Below is a small trained network, with its code and all its weights. Each question gives an input and a target symbol and asks what happens when units are switched off, that is, made to give their printed mean instead of their output.

import numpy as np


def w(rows, s, z=0):
    codes = np.array(rows[::2]) - 128.0
    scale = np.full(codes.shape[1], s)
    scale[-1] = z or s
    return codes * scale


def f(y):
    return y / 2 * (1 + np.tanh(0.7978845608 * (y + 0.044715 * y**3)))


def softmax(a):
    e = np.exp(a - a.max(-1, keepdims=True))
    return e / e.sum(-1, keepdims=True)


def log_softmax(a):
    a = a - a.max(-1, keepdims=True)
    return a - np.log(np.exp(a).sum(-1, keepdims=True))


def net(x, mask):
    ids = ['ΔΛΞΦΩαβεηθστ'.index(c) for c in x.split()]
    T = len(ids)
    res = E[ids] + P[:T]
    r = res
    for j in range(3):
        rows = slice(4 * j, 4 * j + 4)
        q, k, v = (r @ M[0][rows].T for M in (Q, K, V))
        z = softmax(np.where(np.tri(T) > 0, q @ k.T / 4**0.5, -1e9)) @ v
        o = O[0][rows]
        res = res + np.where(mask[j], z, o[:, -1]) @ o[:, :-1]
    y = f(res @ A[0][:, :-1].T + A[0][:, -1])
    res = res + np.where(mask[3:7], y, B[0][:, -1]) @ B[0][:, :-1]
    return log_softmax(res[-1] @ U[:, :-1].T + U[:, -1])


Q, K, V, O, A, B = {}, {}, {}, {}, {}, {}
E = w([
[200,141,111],'Δ',
[101,106,123],'Λ',
[254,142,144],'Ξ',
[154,134,114],'Φ',
[145,108,150],'Ω',
[49,116,106],'α',
[82,97,157],'β',
[90,159,65],'ε',
[166,124,127],'η',
[197,167,86],'θ',
[68,102,119],'σ',
[93,108,122],'τ',
],0.0073)
P = w([
[137,87,21],'0',
[92,234,188],'1',
[148,66,140],'2',
[88,223,198],'3',
[142,57,154],'4',
[89,219,205],'5',
[143,55,160],'6',
[92,221,217],'7',
[140,51,171],'8',
[85,204,254],'9',
],0.0081)
Q[0] = w([
[122,116,138],'head 1',
[130,66,76],'head 1',
[119,130,159],'head 1',
[140,57,40],'head 1',
[161,125,9],'head 2',
[143,124,167],'head 2',
[224,86,116],'head 2',
[170,119,92],'head 2',
[86,145,88],'head 3',
[82,118,62],'head 3',
[168,135,3],'head 3',
[181,216,109],'head 3',
],0.027)
K[0] = w([
[111,134,124],'head 1',
[111,135,204],'head 1',
[109,135,97],'head 1',
[130,129,234],'head 1',
[134,85,6],'head 2',
[155,134,159],'head 2',
[233,45,101],'head 2',
[165,100,81],'head 2',
[91,130,63],'head 3',
[94,103,43],'head 3',
[205,121,28],'head 3',
[188,211,112],'head 3',
],0.026)
V[0] = w([
[184,34,186],'head 1',
[99,181,54],'head 1',
[210,209,104],'head 1',
[5,99,101],'head 1',
[121,128,129],'head 2',
[169,81,136],'head 2',
[132,127,131],'head 2',
[101,137,130],'head 2',
[191,95,148],'head 3',
[106,81,134],'head 3',
[101,78,136],'head 3',
[120,156,122],'head 3',
],0.014)
O[0] = w([
[64,76,190,61],'head 1',
[136,199,86,251],'head 1',
[38,148,33,131],'head 1',
[254,156,190,201],'head 1',
[120,124,129,133],'head 2',
[202,162,126,45],'head 2',
[132,132,127,129],'head 2',
[87,114,132,158],'head 2',
[33,114,71,73],'head 3',
[145,149,83,98],'head 3',
[148,150,84,102],'head 3',
[148,124,159,158],'head 3',
],0.017,0.0025)
A[0] = w([
[74,117,224,102],'neuron 1',
[153,8,20,78],'neuron 2',
[145,155,186,2],'neuron 3',
[83,225,162,132],'neuron 4',
],0.014,0.0067)
B[0] = w([
[91,197,221,226],'neuron 1',
[200,144,155,205],'neuron 2',
[69,158,4,228],'neuron 3',
[159,50,118,254],'neuron 4',
],0.02,0.0077)
U = w([
[92,83,101,119],'Δ',
[102,150,98,105],'Λ',
[33,106,106,94],'Ξ',
[179,65,163,226],'Φ',
[131,161,200,4],'Ω',
[91,146,17,49],'α',
[84,236,112,30],'β',
[255,124,123,224],'ε',
[147,94,184,134],'η',
[84,50,45,109],'θ',
[77,168,54,92],'σ',
[95,152,85,121],'τ',
],0.0056,0.0048)

Each question gives the input, a string of symbols that net reads in full, and the target symbol t.
The units are the heads (4 rows each of Q, K, V and O) and the neurons (one row each of A and B). Each row of codes is followed by its name. A weight is (code - 128) times the scale printed after its matrix; where a second scale follows, it is the last column's (O, A, B and U).
mask holds one flag per unit, heads first, then neurons. A switched-off unit (its flag False) gives its mean, the last column of its rows in O or B, instead of its output. The means were averaged over made-up inputs and are rounded, as every weight is.
A unit's drop is (log p(t) with every unit on - log p(t) with that unit switched off) / (log p(t) with every unit on - log p(t) with every unit switched off).
The circuit of an input: a set's keep is (log p(t) with only the set's units on - log p(t) with every unit switched off) / (log p(t) with every unit on - log p(t) with every unit switched off). Starting from all 7 units, units are removed one at a time, each time the one whose removal leaves the highest keep (on an exact tie, the one counted first), for as long as the keep stays at least 0.8.
units of the circuit, in order: the units of the circuit, biggest drop first
unit that matters most: the unit with the biggest drop
k most important neurons: the k neurons with the biggest drops, biggest first
heads that matter: for each layer, one digit per head in row order, 1 if its drop is at least 0.15 and else 0, layers parted by /
input Φ Ω β ε τ, target ε: unit that matters most : head 3
input Φ Ω Λ Δ ε β α η β τ, target Φ: units of the circuit, in order : (neuron 3; neuron 4)
input β θ β ε Ω ε θ Λ, target β: units of the circuit, in order : (head 1; neuron 3; neuron 1; head 3)
input α β Λ Ω Ω β Ξ Ξ θ Ξ, target α: units of the circuit, in order : (neuron 3; head 1)
input θ β Ω Ω, target θ: units of the circuit, in order : (head 1; neuron 4)
input β Ω σ Δ, target β: units of the circuit, in order : (head 1; neuron 3; neuron 1; head 3)
input Ξ β Λ, target ε: 2 most important neurons : (neuron 3; neuron 1)
input Ξ θ θ Ω σ θ α Δ τ θ, target Ξ: 3 most important neurons : (neuron 1; neuron 2; neuron 4)
input Φ Φ α Ξ Φ θ, target Φ: 2 most important neurons : (neuron 3; neuron 4)
input ε Λ σ β, target ε: heads that matter : 100
input β β Ξ ε Ξ Ξ σ, target ε: heads that matter : 101
input β ε τ, target ε: units of the circuit, in order : (neuron 3; head 1)
input Ω Ξ Φ σ α Ω, target Ω: units of the circuit, in order : (neuron 1; head 1; head 3)
input Ξ σ Φ τ η β β α Ω σ, target Ξ: heads that matter : 100
input α τ β τ η Λ Φ Ω Ω Φ, target α: units of the circuit, in order : (neuron 3; head 1; neuron 1)
input α Ξ β, target ε: units of the circuit, in order : (neuron 2; head 3; neuron 3; neuron 1)
input β Ξ θ Ω α α, target β: heads that matter : 111
input β θ β σ, target β: units of the circuit, in order : (head 1; neuron 3; neuron 1; head 2)
input Ω β τ η Φ α β θ η θ, target Ω: unit that matters most : neuron 1
input β τ η α Ω θ Ξ ε, target β: unit that matters most : head 1
